Here is a tiny trained network, its code and every weight. The questions are about switching its units off for an input and a target symbol, where a switched-off unit gives its printed mean instead of its output.

import numpy as np


def w(rows, s, z=0):
    codes = np.array(rows[::2]) - 128.0
    scale = np.full(codes.shape[1], s)
    scale[-1] = z or s
    return codes * scale


def f(y):
    return y / 2 * (1 + np.tanh(0.7978845608 * (y + 0.044715 * y**3)))


def softmax(a):
    e = np.exp(a - a.max(-1, keepdims=True))
    return e / e.sum(-1, keepdims=True)


def log_softmax(a):
    a = a - a.max(-1, keepdims=True)
    return a - np.log(np.exp(a).sum(-1, keepdims=True))


def net(x, mask):
    ids = ['αβδεζηθλξπστ'.index(c) for c in x.split()]
    T = len(ids)
    res = E[ids] + P[:T]
    q, k, v = (res @ M[0].T for M in (Q, K, V))
    z = softmax(np.where(np.tri(T) > 0, q @ k.T / 2**0.5, -1e9)) @ v
    res = res + np.where(mask[0], z, O[0][:, -1]) @ O[0][:, :-1]
    y = f(res @ A[0][:, :-1].T + A[0][:, -1])
    res = res + np.where(mask[1:9], y, B[0][:, -1]) @ B[0][:, :-1]
    return log_softmax(res[-1] @ U[:, :-1].T + U[:, -1])


Q, K, V, O, A, B = {}, {}, {}, {}, {}, {}
E = w([
[107,79,117,116,17,170],'α',
[166,219,104,127,210,128],'β',
[115,141,60,155,245,178],'δ',
[118,198,144,118,176,160],'ε',
[135,139,102,133,195,102],'ζ',
[130,169,123,100,171,47],'η',
[190,219,109,118,167,152],'θ',
[157,163,58,168,199,183],'λ',
[179,127,56,139,203,44],'ξ',
[64,217,109,114,186,119],'π',
[126,188,157,59,93,84],'σ',
[233,68,250,132,182,151],'τ',
],0.013)
P = w([
[44,224,228,220,253,150],'0',
[181,88,135,90,226,101],'1',
[198,97,126,81,221,95],'2',
[193,97,124,55,207,105],'3',
[212,97,140,69,209,90],'4',
[207,103,122,53,205,91],'5',
[219,94,130,65,203,95],'6',
[202,73,112,50,213,112],'7',
[212,89,123,60,211,96],'8',
[168,113,118,49,237,57],'9',
],0.0049)
Q[0] = w([
[195,102,4,50,131,209],'h0',
[201,152,132,51,249,44],'h0',
],0.022)
K[0] = w([
[169,63,228,173,130,143],'h0',
[108,157,206,253,139,110],'h0',
],0.03)
V[0] = w([
[94,43,123,94,236,7],'h0',
[13,145,245,44,89,62],'h0',
],0.019)
O[0] = w([
[75,122,145,248,97,32,254],'h0',
[40,90,180,92,179,51,103],'h0',
],0.014,0.0072)
A[0] = w([
[135,126,87,83,126,172,28],'n0',
[118,165,72,172,74,152,2],'n1',
[106,84,149,178,103,129,26],'n2',
[251,85,209,73,38,29,145],'n3',
[126,178,174,102,206,108,142],'n4',
[111,101,131,57,146,132,11],'n5',
[126,164,100,173,193,140,165],'n6',
[95,202,69,153,95,150,178],'n7',
],0.012,0.0098)
B[0] = w([
[125,175,192,159,114,15,191],'n0',
[133,80,159,42,17,128,213],'n1',
[194,118,193,179,121,185,199],'n2',
[137,104,54,87,127,153,184],'n3',
[137,127,147,72,117,142,240],'n4',
[97,143,128,254,101,189,173],'n5',
[169,120,100,90,120,125,244],'n6',
[50,162,95,150,209,144,253],'n7',
],0.018,0.013)
U = w([
[124,132,156,169,13,112,58],'α',
[195,233,162,109,168,58,81],'β',
[185,178,104,135,202,189,229],'δ',
[143,245,218,147,122,189,109],'ε',
[183,114,215,127,101,38,186],'ζ',
[108,112,138,34,117,14,145],'η',
[144,224,151,68,48,62,58],'θ',
[107,176,101,209,145,55,161],'λ',
[186,102,110,83,133,51,127],'ξ',
[18,171,162,110,121,101,101],'π',
[89,129,88,72,69,125,108],'σ',
[254,91,208,45,146,217,253],'τ',
],0.0046,0.0034)

Each question gives the input, a string of symbols that net reads in full, and the target symbol t.
The units are the heads (2 rows each of Q, K, V and O) and the neurons (one row each of A and B). Each row of codes is followed by its name. A weight is (code - 128) times the scale printed after its matrix; where a second scale follows, it is the last column's (O, A, B and U).
mask holds one flag per unit, heads first, then neurons. A switched-off unit (its flag False) gives its mean, the last column of its rows in O or B, instead of its output. The means were averaged over made-up inputs and are rounded, as every weight is.
A unit's drop is (log p(t) with every unit on - log p(t) with that unit switched off) / (log p(t) with every unit on - log p(t) with every unit switched off).
The circuit of an input: a set's keep is (log p(t) with only the set's units on - log p(t) with every unit switched off) / (log p(t) with every unit on - log p(t) with every unit switched off). Starting from all 9 units, units are removed one at a time, each time the one whose removal leaves the highest keep (on an exact tie, the one counted first), for as long as the keep stays at least 0.8.
circuit, biggest first: the units of the circuit, biggest drop first
top k neurons: the k neurons with the biggest drops, biggest first
input ε δ α ζ ξ λ λ, target τ: circuit, biggest first -> h0
input β ζ δ η δ ξ η δ ζ, target δ: circuit, biggest first -> h0, n1
input σ η η ξ, target π: circuit, biggest first -> h0, n5
input δ δ η β δ α ζ, target σ: circuit, biggest first -> n1, h0, n7, n2
input β ζ λ, target δ: circuit, biggest first -> h0, n7
input ε θ δ β, target τ: top 3 neurons -> n7, n4, n0
input ζ β ζ η α ζ, target λ: circuit, biggest first -> h0, n1
input η τ π τ η, target ζ: circuit, biggest first -> h0, n2
input η ζ λ η ζ θ σ π, target ζ: top 2 neurons -> n7, n2
input ξ ξ ξ ζ ξ ε ζ, target α: circuit, biggest first -> h0, n1
input δ δ σ ξ, target σ: top 2 neurons -> n1, n7
input α θ η ζ λ, target ε: top 3 neurons -> n5, n0, n1
input σ δ ζ β σ π ε, target π: top 2 neurons -> n5, n2
input ε λ η, target τ: circuit, biggest first -> h0, n0
input ζ π λ, target λ: circuit, biggest first -> h0
input λ η ε, target θ: circuit, biggest first -> n1, h0, n0
input λ σ η, target θ: circuit, biggest first -> h0, n1, n0
input λ α ζ π, target θ: top 2 neurons -> n1, n0
input δ σ β ξ η, target σ: top 2 neurons -> n1, n7
input δ θ α π ξ ε β, target σ: top 2 neurons -> n1, n7
input σ ζ σ θ, target π: top 4 neurons -> n5, n2, n6, n1
input δ ζ β ε ξ ζ ζ σ, target σ: circuit, biggest first -> n1, h0, n7, n3
input α ε δ, target ε: circuit, biggest first -> n5, h0, n0
input β β θ δ η, target δ: top 2 neurons -> n1, n0
input ζ π ε α β, target λ: top 2 neurons -> n1, n4
input η η θ ζ α ε, target ζ: top neuron -> n7
input η ξ ε θ ξ λ λ ε ζ, target ζ: top 2 neurons -> n2, n7
